Below is a small trained network, with its code and all its weights. Each question gives an input and a target symbol and asks what happens when units are switched off, that is, made to give their printed mean instead of their output.

import numpy as np


def w(rows, s, z=0):
    codes = np.array(rows[::2]) - 128.0
    scale = np.full(codes.shape[1], s)
    scale[-1] = z or s
    return codes * scale


def f(y):
    return np.maximum(y, 0)


def softmax(a):
    e = np.exp(a - a.max(-1, keepdims=True))
    return e / e.sum(-1, keepdims=True)


def log_softmax(a):
    a = a - a.max(-1, keepdims=True)
    return a - np.log(np.exp(a).sum(-1, keepdims=True))


def net(x, mask):
    ids = ['αβδζπστ'.index(c) for c in x.split()]
    T = len(ids)
    res = E[ids] + P[:T]
    u = 0
    for l in range(2):
        r = res
        for j in range(2):
            rows = slice(2 * j, 2 * j + 2)
            q, k, v = (r @ M[l][rows].T for M in (Q, K, V))
            z = softmax(np.where(np.tri(T) > 0, q @ k.T / 2**0.5, -1e9)) @ v
            o = O[l][rows]
            res = res + np.where(mask[u + j], z, o[:, -1]) @ o[:, :-1]
        u += 2
        y = f(res @ A[l][:, :-1].T + A[l][:, -1])
        res = res + np.where(mask[u : u + 8], y, B[l][:, -1]) @ B[l][:, :-1]
        u += 8
    return log_softmax(res[-1] @ U[:, :-1].T + U[:, -1])


Q, K, V, O, A, B = {}, {}, {}, {}, {}, {}
E = w([
[126,139,109],'α',
[247,109,126],'β',
[109,113,141],'δ',
[173,162,102],'ζ',
[70,98,148],'π',
[69,215,117],'σ',
[52,65,163],'τ',
],0.015)
P = w([
[117,107,216],'0',
[128,194,232],'1',
[127,113,215],'2',
[88,112,87],'3',
[73,1,21],'4',
[66,160,120],'5',
[187,59,217],'6',
[73,161,121],'7',
],0.0074)
Q[0] = w([
[117,97,99],'L0H1',
[135,107,171],'L0H1',
[110,120,187],'L0H2',
[135,92,5],'L0H2',
],0.025)
K[0] = w([
[140,119,72],'L0H1',
[115,179,134],'L0H1',
[159,146,188],'L0H2',
[150,129,6],'L0H2',
],0.023)
V[0] = w([
[192,89,175],'L0H1',
[169,144,38],'L0H1',
[122,158,236],'L0H2',
[127,107,2],'L0H2',
],0.0056)
O[0] = w([
[70,208,155,99],'L0H1',
[79,100,174,3],'L0H1',
[62,71,9,227],'L0H2',
[206,189,255,18],'L0H2',
],0.0051,0.0018)
A[0] = w([
[66,71,145,49],'L0N1',
[99,60,172,217],'L0N2',
[141,231,2,198],'L0N3',
[169,25,117,155],'L0N4',
[190,86,152,3],'L0N5',
[200,254,36,17],'L0N6',
[98,202,31,131],'L0N7',
[183,58,190,209],'L0N8',
],0.0085,0.0035)
B[0] = w([
[145,233,101,201],'L0N1',
[90,98,120,254],'L0N2',
[137,132,241,245],'L0N3',
[112,164,177,213],'L0N4',
[115,58,132,140],'L0N5',
[157,71,5,166],'L0N6',
[115,59,124,211],'L0N7',
[127,205,96,204],'L0N8',
],0.021,0.0041)
Q[1] = w([
[147,164,130],'L1H1',
[146,87,71],'L1H1',
[22,193,79],'L1H2',
[61,150,7],'L1H2',
],0.016)
K[1] = w([
[105,129,111],'L1H1',
[164,136,86],'L1H1',
[53,105,103],'L1H2',
[71,133,6],'L1H2',
],0.019)
V[1] = w([
[115,11,123],'L1H1',
[2,145,174],'L1H1',
[50,70,23],'L1H2',
[162,29,154],'L1H2',
],0.0074)
O[1] = w([
[129,153,212,137],'L1H1',
[33,254,179,254],'L1H1',
[41,137,62,143],'L1H2',
[134,72,134,84],'L1H2',
],0.0083,0.0087)
A[1] = w([
[190,112,51,92],'L1N1',
[139,71,133,77],'L1N2',
[114,98,192,99],'L1N3',
[211,227,140,36],'L1N4',
[153,194,85,2],'L1N5',
[239,141,115,113],'L1N6',
[159,254,39,37],'L1N7',
[189,223,162,128],'L1N8',
],0.012,0.006)
B[1] = w([
[111,128,186,139],'L1N1',
[116,236,126,134],'L1N2',
[181,76,113,185],'L1N3',
[69,5,105,164],'L1N4',
[142,162,241,162],'L1N5',
[130,147,33,153],'L1N6',
[167,12,119,249],'L1N7',
[167,227,134,211],'L1N8',
],0.02,0.013)
U = w([
[184,214,223,182],'α',
[49,120,78,170],'β',
[197,69,68,3],'δ',
[2,229,155,223],'ζ',
[185,53,213,27],'π',
[165,172,50,224],'σ',
[70,54,132,95],'τ',
],0.0068,0.0062)

Each question gives the input, a string of symbols that net reads in full, and the target symbol t.
The units are the heads (2 rows each of Q, K, V and O) and the neurons (one row each of A and B). Each row of codes is followed by its name. A weight is (code - 128) times the scale printed after its matrix; where a second scale follows, it is the last column's (O, A, B and U).
mask holds one flag per unit, layer by layer, with each layer's heads first. A switched-off unit (its flag False) gives its mean, the last column of its rows in O or B, instead of its output. The means were averaged over made-up inputs and are rounded, as every weight is.
A unit's drop is (log p(t) with every unit on - log p(t) with that unit switched off) / (log p(t) with every unit on - log p(t) with every unit switched off).
The circuit of an input: a set's keep is (log p(t) with only the set's units on - log p(t) with every unit switched off) / (log p(t) with every unit on - log p(t) with every unit switched off). Starting from the 12 units with the biggest drops (on a tie, the unit counted first), units are removed one at a time, each time the one whose removal leaves the highest keep (on an exact tie, the one counted first), for as long as the keep stays at least 0.8.
circuit, biggest first: the units of the circuit, biggest drop first
unit that matters most: the unit with the biggest drop
k most important neurons: the k neurons with the biggest drops, biggest first
heads that matter: for each layer, one digit per head in row order, 1 if its drop is at least 0.15 and else 0, layers parted by /
input τ ζ τ π π, target π: heads that matter => 01 / 11
input δ α σ α α τ τ δ, target ζ: heads that matter => 00 / 00
input α α α σ δ ζ δ β, target δ: heads that matter => 01 / 00
input σ δ τ τ ζ, target π: 4 most important neurons => (L1N4; L0N8; L1N7; L0N2)
input δ σ α ζ, target σ: 4 most important neurons => (L0N6; L1N6; L1N7; L0N2)
input β β σ, target α: unit that matters most => L0N3
input α ζ α α σ α τ α, target α: circuit, biggest first => (L0N3; L1N8)
input π δ α σ δ σ π, target α: circuit, biggest first => (L0N1; L1N8; L0N8)
input σ τ τ π α, target π: heads that matter => 11 / 11
input σ δ π σ σ, target α: 3 most important neurons => (L1N7; L0N3; L0N2)
input ζ τ σ τ τ, target π: heads that matter => 00 / 11
input α α α π, target β: 4 most important neurons => (L0N3; L0N8; L0N1; L1N8)
input σ ζ δ τ π α, target α: heads that matter => 01 / 00
input τ τ π τ ζ, target π: heads that matter => 00 / 10
input σ τ σ β, target δ: 4 most important neurons => (L1N4; L0N8; L1N6; L1N7)
input α α π ζ, target σ: unit that matters most => L1N6
input α δ ζ α β, target σ: 2 most important neurons => (L1N8; L0N5)
input α σ α α α, target ζ: heads that matter => 01 / 00
input τ τ α σ ζ, target α: 3 most important neurons => (L1N8; L0N1; L0N3)
input ζ α β, target σ: 3 most important neurons => (L1N8; L0N1; L0N5)
input σ β τ α α, target π: 3 most important neurons => (L0N3; L1N7; L0N8)
